[-4.02 -3.93 -3.39  3.31  3.64  7.10 -4.96]
-3.39
[-2.31  0.84  1.26  3.07 -4.54 -5.79  0.90]
1.26
[ 7.65  7.51  2.82  1.03  5.66 -6.41  5.13]
2.82
[-6.26  3.43  3.27 -4.85  6.38 -2.26 -5.36]
3.27
[ 5.95  6.38 -1.04  2.09  0.66  3.48 -0.02]
-1.04
[-0.51 -6.77 -4.68  1.86  4.00 -0.82  6.96]
-4.68
[-0.92 -5.78  7.60 -3.09  1.48  2.85 -3.49]
7.60
[ 0.14  0.28  1.46 -4.18 -4.82  6.87  4.50]
1.46
---
[ 5.86  3.76  0.26  5.47 -2.56]
0.26
[ 6.41  0.89  1.09  1.79 -2.50 -0.80]
1.79
[ 2.17  6.37 -3.98  0.81 -6.97 -3.64]
0.81
[-7.39  5.16 -2.33  5.58]
5.16
[ 6.66  3.00  5.25 -5.56  0.99  2.44  2.63]
0.99
[-2.22  4.20  6.84  0.40  3.29]
6.84
[-5.59  1.07  1.18 -2.51  0.30]
1.18
[ 2.09  5.48  1.04  5.38 -2.69  1.92]
5.38
---
[[152 110 154 129 164 168 162 181 176 132 157 175 151 185]
 [204 187 173 113 169 111 186 139 165 135 154 185 140 200]
 [150 202 155 106 171 173  99 190 193 177 171 165 145 163]
 [151 174 135 141 152 181 170 158 185 159 152 157 175 140]
 [180 184 177  62 176 135 143 132 160 129 162 131 152 157]
 [160 155 148 204 165 166 158 192 166 130 163 159 159 123]
 [144 146 197 254 163 133 160 165 155 179 152 169 142 159]] out 123

[[3301 3542 3067 3190 3452 3522 3106 3321 3293 3162 3395 3396 3347 3516]
 [2065 1154 7209 5096 2975 3312 5054 9018 4102 3910 1599 3319 1701 1115]
 [2761 3252 3405 3173 3218 3167 3157 3945 3296 2754 2661 3352 3129 3311]
 [2822 1435 8075 5641 3326 2646 6280 6885 3351 5067 2653 3654 2261 1482]
 [3596 4502 2085 2923 4322 3772 2264 2433 2721 2590 3811 4198 4108 4459]
 [3124 3594 3005 3102 3240 3532 2976 3261 3471 3109 3162 3310 3438 3629]
 [2251 3270 3697 3075 3371 3113 3093 4362 2969 2256 2286 3549 2942 3352]] out 3629

[[3209 2892 1891 3978 3758 3639 3995 6162 5099 3593 3636 5166]
 [4552 1676 3632 3658 3842 3916 3880 2907 5571 3640 3773 5811]
 [4049 2480 5467 3398 3340 3352 3378 3905 3237 3374 3428 6256]
 [6791 4183 4022 4416 4660 4332 3708 2671 3339 5280 4939 3719]
 [2773 4842 4937 3896 3639 3759 3521 4435 2670 3832 3862 4321]
 [2201 5174 4320 4006 4185 3899 4039 3279 3556 3913 4022 2893]
 [6538 3771 3179 4333 4399 4101 3950 4441 3721 4947 4566 4047]
 [3822 3522 2089 4262 4509 4571 4349 2769 6325 4251 4363 3248]
 [3706 3401 2139 4179 4430 4483 4348 2935 6370 4129 4235 3254]
 [3786 3195 2275 3887 3562 3226 4000 7766 3907 3867 3541 5495]
 [5844 2309 5192 3662 3773 3655 3573 3165 3432 3837 3841 5792]
 [3080 3011 3905 3837 3894 3824 3740 3103 4287 3371 3775 5261]] out 5792

[[ 12  12  13  13  12 -12  18  22  14  15  25  -6  -7   0 -16   5]
 [  8   9  11  23   9 -15  10   9   7  10  23  10   1   3 -13  -2]
 [ 12  12  13  17  12 -14  17  20  13  15  27  -2  -6   0 -17   4]
 [  9   9  10  20  10  -7  13  14   9  10  23   1  -2   4 -15   0]
 [ -5  -2  -2   0   0  12  -3  -4  -1  -5   4  15   9   3   2  15]
 [ 13  12  14  18  11 -29  14  14  11  15  20   2  -4  -2  -9  -5]
 [  4   4   1  -5   3  33   9  15   7   4   5 -18 -11  -4 -12  17]
 [-13  -7  -3  -2  -1   5 -21 -25 -14  -7 -11  31   8  -7  46  -6]
 [  4   5   3  -6   2  21   7  10   9   5   7  -4 -10 -13 -15  28]
 [ -3  -2  -3  -4   0  20   0   1   0  -3   0   2   4   4   3  11]] out 28

[[62 24 21 22 47 70 47 44]
 [36 60 61 60 45 34 45 49]
 [34 63 64 63 46 31 45 49]
 [42 55 57 56 25 38 25 71]
 [43 52 53 52 32 41 31 64]
 [35 57 57 56 75 37 75 15]
 [53 35 33 34 58 59 58 33]
 [27 74 77 75 36 20 35 61]
 [42 49 48 48 62 45 62 29]
 [46 42 40 41 69 52 69 21]] out 29

[[ -87  714   59  844 -268  296]
 [  -8  234 -459  582 -456  177]
 [ 839 -368   91  175 -257   71]
 [ 487  536  405  877 -143  340]
 [ 198  313  -68  629 -314  215]
 [ -49  -97 -638  218 -521   27]
 [  46  341   85  454 -259  154]
 [ 170  656  364  802 -158  297]] out 154

[[6 6 3 5 3 4 3 5 4 3 5 4]
 [3 2 2 2 1 1 2 8 6 1 2 3]
 [0 3 4 1 3 3 1 8 4 3 6 1]
 [6 6 6 6 5 5 6 2 5 6 5 5]
 [4 5 4 5 6 5 5 2 5 5 5 6]
 [6 2 4 5 5 3 7 2 4 4 1 6]
 [3 4 5 4 5 5 5 3 4 5 4 4]
 [6 7 4 6 5 5 5 2 6 5 5 5]
 [5 6 5 6 6 6 5 2 3 6 5 5]
 [1 3 5 1 3 3 2 8 6 3 6 1]
 [1 3 4 1 2 3 2 8 6 3 5 1]] out 1

[[117 153 158 138 155 158 136 148  77 126 165 148 102 151 103 167]
 [126 104  86  98 121 139 113 104 122 134 101 139 107 104 127  97]
 [120 148 140 121 171 191 133 145  55 138 167 177  79 147  98 162]
 [161  95  69 107 108 124 126  98 208 159  75 137 160  97 182  70]
 [118 125 126 126 116 113 123 120 126 118 120 113 125 123 124 126]
 [114 155 169 150 140 131 137 148  97 116 161 124 120 152 108 169]
 [118 155 153 131 168 181 136 150  58 133 173 167  87 153  97 171]
 [120 149 145 128 162 176 134 145  69 134 163 164  91 148 103 162]
 [120 129 161 159  87  46 128 132 178  95 118  56 180 130 137 128]
 [169  88  55 104 101 121 128  89 233 168  60 138 170  90 200  57]] out 128
---
-5.78   1.25  -4.42   2.45   1.80: 2.45

 5.61   5.36   4.34  -5.75  -4.64  -3.18  -4.20
 3.38   3.34   4.08  -0.42  -3.39  -4.03  -2.22
: 5.61

 0.15   5.13  -1.37   4.66
 0.15   5.99  -1.69   5.51
 0.13   4.95  -1.43   4.53
: 5.99

 3.76   6.60   0.73  -1.23: 6.60

-1.28  -2.88  -4.62   6.86   7.49   0.22  -0.55: 7.49

 1.01   0.60   1.58  -7.14: 1.58
---
[[-4.74  1.91  2.81  4.66  2.17  6.28]
 [-1.50 -7.08 -2.65  0.70  1.05 -2.10]
 [ 2.75  1.84 -0.53 -2.34 -1.19 -3.17]] → 1.91

[[-1.76 -1.62 -1.68  2.08]
 [-5.74 -5.32 -5.64  6.94]] → -1.62

[ 6.51  5.85 -2.74  7.08] → 5.85

[[-6.19 -5.81 -6.16  7.54]
 [-4.32 -4.10 -4.29  5.25]
 [ 6.46  6.05  6.39 -7.66]] → -5.81

[-5.93  7.13 -7.10  6.01  7.64] → 7.13

[6.86 6.15 1.44 0.98] → 6.15

[[-3.34 -0.72 -5.98  1.70 -0.36 -2.72 -4.47]
 [-6.63  1.28  2.29  4.21 -2.31  0.48 -1.05]] → -0.72
---
-6.83   0.30  -1.59   5.99 | 5.99, -6.83

-6.86   4.95  -4.97  -5.35 | -5.35, -6.86

 7.10   0.35  -1.45  -1.12   2.48   1.68 | 1.68, 7.10

-1.68  -2.06  -0.09  -1.51  -1.06  -1.26  -0.90
-6.90  -6.17  -7.02  -6.73  -6.14  -6.60  -7.04
-1.00  -1.50  -0.18  -2.17  -1.63  -1.69  -0.48
| -0.90, -1.00

 4.33   4.89   4.62   1.47  -6.73  -2.77 | -2.77, 4.33

-0.62  -7.34  -3.20  -3.84   5.94 | 5.94, -0.62

-3.50  -4.52  -6.16  -4.21  -4.07  -5.07 | -5.07, -3.50

 2.85   4.66   4.78   3.09  -6.49  -3.53  -0.10
-0.95   4.17   1.56  -2.05  -5.00   3.48   3.54
-2.22  -1.81  -3.64  -2.88   2.63  -0.48   2.44
| -0.10, -2.22

-5.15  -5.86  -5.44  -4.33
-4.78  -4.55  -4.69  -4.78
-4.07  -4.17  -4.26  -4.22
| -4.33, -4.07
---
[[-0.86, -1.22, 1.31, -1.64, -0.08, 5.61, 2.88], [6.64, 1.38, -2.53, 0.96, 6.43, 1.18, 2.24], [-6.10, 0.69, -0.45, -5.23, 2.10, -2.37, 1.00]] ans = 6.64
[[-0.71, 5.79, 1.81, 3.26, -2.26], [-0.96, -0.23, -1.52, -0.28, 0.22], [-0.81, 0.13, 0.08, -0.01, 0.35]] ans = -0.96
[[1.53, -0.63, -2.83, 0.57, 0.89, 5.54], [0.99, 2.06, -2.74, -1.97, -1.68, 5.45], [0.78, 2.08, -2.34, -1.98, -1.74, 4.66]] ans = 0.99
[[3.83, -3.44, 2.60, 2.49], [0.13, 0.61, 2.20, -1.04], [6.73, -6.17, -1.23, 2.21]] ans = 0.13
[[-2.04, 2.37, -2.08, -1.18], [-5.50, -0.59, 1.57, -1.10], [2.05, -1.09, 1.82, 1.47]] ans = -5.50
[[-2.61, 0.53, -3.90, -0.86, 2.16, 4.27, 2.74], [-1.89, 6.28, 0.57, 7.40, -6.35, -1.91, -3.35], [-7.53, -0.43, -2.47, -2.04, -1.04, 4.59, 0.13]] ans = -1.89
[[-0.37, 5.49, -1.02, 0.06, 2.65, -3.50, 7.62], [-1.64, 2.11, 1.92, -4.18, 4.24, -3.97, 2.74], [-1.04, 2.58, -0.44, -0.17, 2.23, -0.45, 2.32]] ans = -1.64
[[-6.96, 2.59, -7.62, 0.53, 3.52], [1.91, -0.55, 2.04, -0.98, -0.84], [-6.90, 2.56, -7.51, 0.57, 3.46]] ans = 1.91
